Here is a tiny trained network, its code and every weight. The questions are about switching its units off for an input and a class, where a switched-off unit gives its printed mean instead of its output.

import numpy as np


def w(rows, s, z=0):
    codes = np.array(rows[::2]) - 128.0
    scale = np.full(codes.shape[1], s)
    scale[-1] = z or s
    return codes * scale


def norm(h):
    return h / np.sqrt((h * h).mean(-1, keepdims=True) + 1e-5)


def f(y):
    return y / 2 * (1 + np.tanh(0.7978845608 * (y + 0.044715 * y**3)))


def log_softmax(a):
    a = a - a.max(-1, keepdims=True)
    return a - np.log(np.exp(a).sum(-1, keepdims=True))


def net(x, mask):
    res = np.array(x, float).reshape(1, 5) / 4 @ E
    u = 0
    for l in range(3):
        y = f(norm(res) @ A[l][:, :-1].T + A[l][:, -1])
        res = res + np.where(mask[u : u + 5], y, B[l][:, -1]) @ B[l][:, :-1]
        u += 5
    return log_softmax(norm(res)[-1] @ U[:, :-1].T + U[:, -1])


A, B = {}, {}
E = w([
[168,251,102],'x0',
[79,87,26],'x1',
[131,126,129],'x2',
[21,148,162],'x3',
[127,130,126],'x4',
],0.0022)
A[0] = w([
[146,102,2,134],'L0N1',
[203,39,184,3],'L0N2',
[144,111,204,65],'L0N3',
[72,102,23,113],'L0N4',
[93,171,77,70],'L0N5',
],0.0087,0.0059)
B[0] = w([
[45,235,86,254],'L0N1',
[90,255,181,144],'L0N2',
[52,97,77,129],'L0N3',
[148,34,78,221],'L0N4',
[77,151,93,127],'L0N5',
],0.0075,0.0031)
A[1] = w([
[152,180,170,4],'L1N1',
[131,237,247,27],'L1N2',
[140,1,195,17],'L1N3',
[133,117,191,30],'L1N4',
[121,55,117,24],'L1N5',
],0.0055,0.0041)
B[1] = w([
[51,223,166,58],'L1N1',
[153,253,236,250],'L1N2',
[61,238,203,115],'L1N3',
[65,248,152,54],'L1N4',
[71,92,149,48],'L1N5',
],0.0066,0.0013)
A[2] = w([
[87,248,161,66],'L2N1',
[3,110,233,2],'L2N2',
[88,114,253,63],'L2N3',
[96,89,110,150],'L2N4',
[195,213,162,151],'L2N5',
],0.0069,0.0058)
B[2] = w([
[24,75,126,175],'L2N1',
[177,213,3,139],'L2N2',
[144,250,63,163],'L2N3',
[100,62,199,161],'L2N4',
[151,79,131,253],'L2N5',
],0.0072,0.0035)
U = w([
[65,235,255,252],'0',
[58,241,31,244],'1',
[23,50,25,158],'2',
[28,12,126,22],'3',
[249,90,186,67],'4',
],0.0094,0.0031)

Each question gives the input, the list of numbers given to net, and the class t.
The units are the neurons (one row each of A and B). Each row of codes is followed by its name. A weight is (code - 128) times the scale printed after its matrix; where a second scale follows, it is the last column's (A, B and U).
mask holds one flag per neuron, layer by layer. A switched-off neuron (its flag False) gives its mean, the last column of its row in B, instead of its output. The means were averaged over made-up inputs and are rounded, as every weight is.
A unit's drop is (log p(t) with every unit on - log p(t) with that unit switched off) / (log p(t) with every unit on - log p(t) with every unit switched off).
The circuit of an input: a set's keep is (log p(t) with only the set's units on - log p(t) with every unit switched off) / (log p(t) with every unit on - log p(t) with every unit switched off). Starting from the 12 units with the biggest drops (on a tie, the unit counted first), units are removed one at a time, each time the one whose removal leaves the highest keep (on an exact tie, the one counted first), for as long as the keep stays at least 0.8.
circuit, biggest first: the units of the circuit, biggest drop first
most important unit: the unit with the biggest drop
k most important neurons: the k neurons with the biggest drops, biggest first
k most important neurons of layer l: the k neurons of layer l with the biggest drops, biggest first
drop when u is switched off: that unit's drop, to one decimal
input [0,-1,-2,-2,7], class 0: most important neuron : L0N4
input [-6,-1,-6,1,1], class 1: circuit, biggest first : L1N3; L0N1; L2N2
input [8,3,-3,7,2], class 2: 2 most important neurons : L2N3; L2N2
input [-3,0,6,5,-7], class 1: circuit, biggest first : L1N3; L0N1; L2N2
input [-5,0,3,6,1], class 1: 4 most important neurons of layer 2 : L2N2; L2N3; L2N5; L2N1
input [-4,-8,5,1,0], class 1: circuit, biggest first : L0N3; L2N2
input [1,-2,-3,2,3], class 0: circuit, biggest first : L0N4; L1N2
input [0,-6,-4,1,4], class 1: 2 most important neurons : L0N3; L0N2
input [-2,-7,7,7,7], class 1: 2 most important neurons : L0N3; L2N2
input [0,-2,-5,-6,-4], class 0: 3 most important neurons : L0N4; L0N2; L1N2
input [-7,0,-3,-4,8], class 0: 3 most important neurons : L0N2; L1N2; L0N4
input [5,5,5,3,-6], class 2: 3 most important neurons : L0N4; L1N2; L2N3
input [-3,-5,4,6,2], class 1: 2 most important neurons : L2N2; L0N3
input [-8,-5,-6,-2,2], class 0: most important unit : L0N2
input [0,1,-5,4,1], class 3: 3 most important neurons : L1N2; L0N4; L0N1
input [0,1,-1,5,3], class 3: 2 most important neurons of layer 1 : L1N2; L1N1
input [-3,-4,3,2,1], class 1: 2 most important neurons : L0N3; L2N2
input [-8,-8,-2,1,4], class 1: 2 most important neurons : L0N3; L2N3
input [5,1,1,5,4], class 2: 2 most important neurons of layer 0 : L0N5; L0N2
input [2,-1,-8,1,0], class 0: 4 most important neurons : L0N4; L1N2; L0N1; L1N1
input [-5,-6,3,-3,-7], class 0: circuit, biggest first : L0N2
input [6,1,6,6,3], class 2: 2 most important neurons : L0N5; L2N1
input [0,-2,-6,-1,-8], class 0: 2 most important neurons : L0N4; L0N2
input [-5,-3,5,-2,8], class 0: drop when L0N2 is switched off : 0.6
input [8,-2,3,-4,-7], class 4: drop when L1N3 is switched off : 0.0
input [-3,-1,-1,0,1], class 0: drop when L0N4 is switched off : 0.6
input [-3,-3,-2,7,-7], class 1: circuit, biggest first : L2N2
input [4,-2,-6,-4,5], class 4: drop when L0N4 is switched off : 0.1
